Below is a small trained network, with its code and all its weights. Each question gives an input and a target symbol and asks what happens when units are switched off, that is, made to give their printed mean instead of their output.

import numpy as np


def w(rows, s, z=0):
    codes = np.array(rows[::2]) - 128.0
    scale = np.full(codes.shape[1], s)
    scale[-1] = z or s
    return codes * scale


def norm(h):
    return h / np.sqrt((h * h).mean(-1, keepdims=True) + 1e-5)


def f(y):
    return np.maximum(y, 0)


def softmax(a):
    e = np.exp(a - a.max(-1, keepdims=True))
    return e / e.sum(-1, keepdims=True)


def log_softmax(a):
    a = a - a.max(-1, keepdims=True)
    return a - np.log(np.exp(a).sum(-1, keepdims=True))


def net(x, mask):
    ids = ['αβγδεζηλξπστψω'.index(c) for c in x.split()]
    T = len(ids)
    res = E[ids] + P[:T]
    q, k, v = (norm(res) @ M[0].T for M in (Q, K, V))
    z = softmax(np.where(np.tri(T) > 0, q @ k.T / 2**0.5, -1e9)) @ v
    res = res + np.where(mask[0], z, O[0][:, -1]) @ O[0][:, :-1]
    y = f(norm(res) @ A[0][:, :-1].T + A[0][:, -1])
    res = res + np.where(mask[1:13], y, B[0][:, -1]) @ B[0][:, :-1]
    return log_softmax(norm(res)[-1] @ U[:, :-1].T + U[:, -1])


Q, K, V, O, A, B = {}, {}, {}, {}, {}, {}
E = w([
[165,124,188],'α',
[168,110,170],'β',
[144,137,37],'γ',
[165,113,171],'δ',
[165,112,174],'ε',
[99,165,237],'ζ',
[60,157,94],'η',
[155,112,184],'λ',
[235,254,74],'ξ',
[193,104,57],'π',
[107,116,151],'σ',
[120,125,77],'τ',
[69,154,98],'ψ',
[82,150,175],'ω',
],0.008)
P = w([
[64,44,43],'0',
[181,241,120],'1',
[177,247,131],'2',
[172,243,128],'3',
[182,244,138],'4',
[178,250,135],'5',
[180,245,125],'6',
[171,244,136],'7',
[179,244,141],'8',
[183,235,147],'9',
[176,235,140],'10',
[185,232,140],'11',
[191,221,160],'12',
],0.002)
Q[0] = w([
[168,105,217],'head 0',
[5,222,110],'head 0',
],0.012)
K[0] = w([
[45,39,156],'head 0',
[136,249,167],'head 0',
],0.015)
V[0] = w([
[79,193,187],'head 0',
[1,7,152],'head 0',
],0.006)
O[0] = w([
[13,165,165,252],'head 0',
[138,2,226,13],'head 0',
],0.0074,0.0012)
A[0] = w([
[116,191,13,226],'neuron 0',
[25,192,115,82],'neuron 1',
[13,123,78,37],'neuron 2',
[211,178,168,159],'neuron 3',
[54,135,119,206],'neuron 4',
[19,137,134,86],'neuron 5',
[152,9,16,98],'neuron 6',
[2,137,98,65],'neuron 7',
[126,119,127,102],'neuron 8',
[153,28,208,200],'neuron 9',
[241,106,51,72],'neuron 10',
[49,118,34,1],'neuron 11',
],0.0076,0.0045)
B[0] = w([
[96,55,201,252],'neuron 0',
[161,68,47,193],'neuron 1',
[125,14,196,145],'neuron 2',
[75,81,57,218],'neuron 3',
[81,83,113,191],'neuron 4',
[193,220,138,163],'neuron 5',
[200,189,96,136],'neuron 6',
[226,130,190,161],'neuron 7',
[134,132,122,128],'neuron 8',
[121,201,89,254],'neuron 9',
[86,24,120,158],'neuron 10',
[31,86,1,135],'neuron 11',
],0.007,0.0059)
U = w([
[107,211,66,253],'α',
[150,111,105,128],'β',
[101,91,99,139],'γ',
[159,129,108,85],'δ',
[159,131,111,91],'ε',
[40,201,162,24],'ζ',
[124,152,144,156],'η',
[221,162,161,149],'λ',
[6,95,102,76],'ξ',
[131,70,103,158],'π',
[150,58,193,117],'σ',
[158,122,116,97],'τ',
[139,155,154,150],'ψ',
[73,115,194,103],'ω',
],0.018,0.0044)

Each question gives the input, a string of symbols that net reads in full, and the target symbol t.
The units are the heads (2 rows each of Q, K, V and O) and the neurons (one row each of A and B). Each row of codes is followed by its name. A weight is (code - 128) times the scale printed after its matrix; where a second scale follows, it is the last column's (O, A, B and U).
mask holds one flag per unit, heads first, then neurons. A switched-off unit (its flag False) gives its mean, the last column of its rows in O or B, instead of its output. The means were averaged over made-up inputs and are rounded, as every weight is.
A unit's drop is (log p(t) with every unit on - log p(t) with that unit switched off) / (log p(t) with every unit on - log p(t) with every unit switched off).
The circuit of an input: a set's keep is (log p(t) with only the set's units on - log p(t) with every unit switched off) / (log p(t) with every unit on - log p(t) with every unit switched off). Starting from the 12 units with the biggest drops (on a tie, the unit counted first), units are removed one at a time, each time the one whose removal leaves the highest keep (on an exact tie, the one counted first), for as long as the keep stays at least 0.8.
units of the circuit, in order: the units of the circuit, biggest drop first
unit that matters most: the unit with the biggest drop
k most important neurons: the k neurons with the biggest drops, biggest first
drop when u is switched off: that unit's drop, to one decimal
input π λ α ε ξ σ γ λ, target π: units of the circuit, in order	head 0; neuron 10
input η α γ, target ξ: 2 most important neurons	neuron 0; neuron 9
input π ξ λ ξ α α, target π: 2 most important neurons	neuron 10; neuron 3
input ξ α λ α σ α λ λ, target ξ: units of the circuit, in order	head 0; neuron 9
input π λ ψ ψ η ξ ξ ζ α σ λ, target π: units of the circuit, in order	head 0; neuron 3
input ξ α ε α ζ δ ω α, target ξ: 2 most important neurons	neuron 9; neuron 1
input λ λ λ λ σ σ λ σ ξ ω, target ω: unit that matters most	neuron 9
input λ α ξ ζ λ ξ α λ, target λ: units of the circuit, in order	head 0; neuron 0; neuron 9
input λ π γ η ζ ω α α σ α, target λ: 3 most important neurons	neuron 0; neuron 9; neuron 1
input λ ξ π α ψ λ ξ α β, target λ: 4 most important neurons	neuron 0; neuron 9; neuron 1; neuron 4
input ζ λ λ π ζ ξ α α ξ ξ ξ δ β, target ζ: 2 most important neurons	neuron 1; neuron 0
input α β ψ α, target α: 2 most important neurons	neuron 0; neuron 9
input λ α ζ λ ω α ε, target λ: 3 most important neurons	neuron 0; neuron 9; neuron 1
input ξ λ ξ α ε, target ξ: most important neuron	neuron 0
input ξ λ ψ α λ λ ξ γ π δ, target ξ: drop when neuron 3 is switched off	0.2
input α β λ ω, target ω: drop when neuron 9 is switched off	0.6
input α ζ ξ ω γ ψ λ λ α α σ ξ δ, target α: drop when neuron 9 is switched off	0.4
